Here is a tiny trained network, its code and every weight. The questions are about switching its units off for an input and a target symbol, where a switched-off unit gives its printed mean instead of its output.

import numpy as np


def w(rows, s, z=0):
    codes = np.array(rows[::2]) - 128.0
    scale = np.full(codes.shape[1], s)
    scale[-1] = z or s
    return codes * scale


def f(y):
    return y / 2 * (1 + np.tanh(0.7978845608 * (y + 0.044715 * y**3)))


def softmax(a):
    e = np.exp(a - a.max(-1, keepdims=True))
    return e / e.sum(-1, keepdims=True)


def log_softmax(a):
    a = a - a.max(-1, keepdims=True)
    return a - np.log(np.exp(a).sum(-1, keepdims=True))


def net(x, mask):
    ids = ['ΓΨαεζημπτ'.index(c) for c in x.split()]
    T = len(ids)
    res = E[ids] + P[:T]
    r = res
    for j in range(3):
        rows = slice(3 * j, 3 * j + 3)
        q, k, v = (r @ M[0][rows].T for M in (Q, K, V))
        z = softmax(np.where(np.tri(T) > 0, q @ k.T / 3**0.5, -1e9)) @ v
        o = O[0][rows]
        res = res + np.where(mask[j], z, o[:, -1]) @ o[:, :-1]
    y = f(res @ A[0][:, :-1].T + A[0][:, -1])
    res = res + np.where(mask[3:15], y, B[0][:, -1]) @ B[0][:, :-1]
    return log_softmax(res[-1] @ U[:, :-1].T + U[:, -1])


Q, K, V, O, A, B = {}, {}, {}, {}, {}, {}
E = w([
[131,241,150,120],'Γ',
[124,204,179,62],'Ψ',
[92,126,83,119],'α',
[109,135,112,5],'ε',
[139,86,84,118],'ζ',
[116,115,150,185],'η',
[97,116,93,174],'μ',
[46,212,154,151],'π',
[163,94,139,119],'τ',
],0.014)
P = w([
[156,120,161,123],'0',
[32,117,138,94],'1',
[174,176,10,123],'2',
[165,117,174,131],'3',
[50,111,187,98],'4',
[176,187,4,124],'5',
],0.011)
Q[0] = w([
[157,228,101,141],'h1',
[116,9,179,112],'h1',
[56,99,178,207],'h1',
[104,128,111,112],'h2',
[90,151,121,121],'h2',
[107,133,164,132],'h2',
[80,103,180,115],'h3',
[166,128,56,126],'h3',
[132,161,206,155],'h3',
],0.015)
K[0] = w([
[102,233,138,106],'h1',
[164,8,137,151],'h1',
[75,54,133,250],'h1',
[116,106,157,144],'h2',
[134,119,173,136],'h2',
[127,159,150,132],'h2',
[133,63,128,146],'h3',
[109,158,145,113],'h3',
[160,113,75,165],'h3',
],0.014)
V[0] = w([
[45,111,39,152],'h1',
[203,97,97,38],'h1',
[157,39,68,255],'h1',
[182,97,41,160],'h2',
[97,122,182,176],'h2',
[71,121,172,142],'h2',
[122,6,128,65],'h3',
[189,220,116,110],'h3',
[155,93,129,109],'h3',
],0.0076)
O[0] = w([
[62,119,48,116,96],'h1',
[178,39,154,52,174],'h1',
[107,33,63,255,2],'h1',
[196,178,148,191,106],'h2',
[119,121,144,113,107],'h2',
[69,120,150,115,126],'h2',
[99,71,125,70,170],'h3',
[183,206,155,121,127],'h3',
[103,124,139,74,134],'h3',
],0.0076,0.0033)
A[0] = w([
[165,71,48,126,255],'n1',
[52,161,13,158,185],'n2',
[118,139,128,197,186],'n3',
[130,129,141,147,208],'n4',
[134,72,225,170,103],'n5',
[167,106,136,244,100],'n6',
[88,129,193,150,129],'n7',
[89,65,202,21,86],'n8',
[195,173,14,136,41],'n9',
[50,55,30,94,48],'n10',
[90,198,161,109,111],'n11',
[218,2,99,166,93],'n12',
],0.0095,0.0068)
B[0] = w([
[66,130,85,101,243],'n1',
[201,144,116,137,213],'n2',
[110,144,88,123,152],'n3',
[120,142,113,111,166],'n4',
[140,109,192,189,163],'n5',
[89,110,80,182,140],'n6',
[106,88,147,136,148],'n7',
[139,174,98,230,253],'n8',
[123,112,224,187,177],'n9',
[87,139,248,130,179],'n10',
[123,53,142,125,185],'n11',
[157,29,139,138,193],'n12',
],0.011,0.0077)
U = w([
[173,127,182,25,139],'Γ',
[185,158,209,167,59],'Ψ',
[96,159,11,14,255],'α',
[207,182,67,167,138],'ε',
[125,48,66,51,143],'ζ',
[69,113,144,230,69],'η',
[124,133,14,154,93],'μ',
[1,142,201,101,199],'π',
[183,47,219,167,50],'τ',
],0.007,0.0043)

Each question gives the input, a string of symbols that net reads in full, and the target symbol t.
The units are the heads (3 rows each of Q, K, V and O) and the neurons (one row each of A and B). Each row of codes is followed by its name. A weight is (code - 128) times the scale printed after its matrix; where a second scale follows, it is the last column's (O, A, B and U).
mask holds one flag per unit, heads first, then neurons. A switched-off unit (its flag False) gives its mean, the last column of its rows in O or B, instead of its output. The means were averaged over made-up inputs and are rounded, as every weight is.
A unit's drop is (log p(t) with every unit on - log p(t) with that unit switched off) / (log p(t) with every unit on - log p(t) with every unit switched off).
The circuit of an input: a set's keep is (log p(t) with only the set's units on - log p(t) with every unit switched off) / (log p(t) with every unit on - log p(t) with every unit switched off). Starting from the 12 units with the biggest drops (on a tie, the unit counted first), units are removed one at a time, each time the one whose removal leaves the highest keep (on an exact tie, the one counted first), for as long as the keep stays at least 0.8.
units of the circuit, in order: the units of the circuit, biggest drop first
most important unit: the unit with the biggest drop
k most important neurons: the k neurons with the biggest drops, biggest first
heads that matter: for each layer, one digit per head in row order, 1 if its drop is at least 0.15 and else 0, layers parted by /
input τ τ Ψ τ μ τ, target Γ: heads that matter	101
input π τ α, target ε: units of the circuit, in order	[n2, h3]
input η τ η, target μ: units of the circuit, in order	[h1, n1, n3]
input Ψ τ η τ ζ ζ, target Γ: units of the circuit, in order	[h1, n8]
input Γ ζ α, target Ψ: 2 most important neurons	[n9, n1]
input τ π ζ, target ε: most important unit	n2
input π τ ε Ψ τ, target η: units of the circuit, in order	[n8, h2]
input ζ η π α, target α: 2 most important neurons	[n8, n9]
input η η τ τ Ψ μ, target Γ: heads that matter	100
input μ ε ζ, target α: heads that matter	101
input τ τ α τ τ Ψ, target Γ: units of the circuit, in order	[h1, h3, n8]
input η τ ζ Γ, target Γ: heads that matter	100
input π ζ ε η Γ η, target Ψ: units of the circuit, in order	[h1, h3, n9]
input τ Γ ζ, target Ψ: most important unit	n9
input ζ η ζ, target τ: units of the circuit, in order	[h1, n10, n12]
input η Ψ α η τ α, target Γ: heads that matter	100
input τ ζ Γ η ζ μ, target Ψ: heads that matter	101
input Γ η τ η τ ζ, target Ψ: units of the circuit, in order	[n9, h3]
input η ζ τ ζ, target ζ: 3 most important neurons	[n12, n8, n1]
input τ Ψ τ τ τ τ, target Γ: units of the circuit, in order	[h1, n8]
input ε τ ε η α τ, target α: heads that matter	100
input Ψ τ α η, target η: heads that matter	100
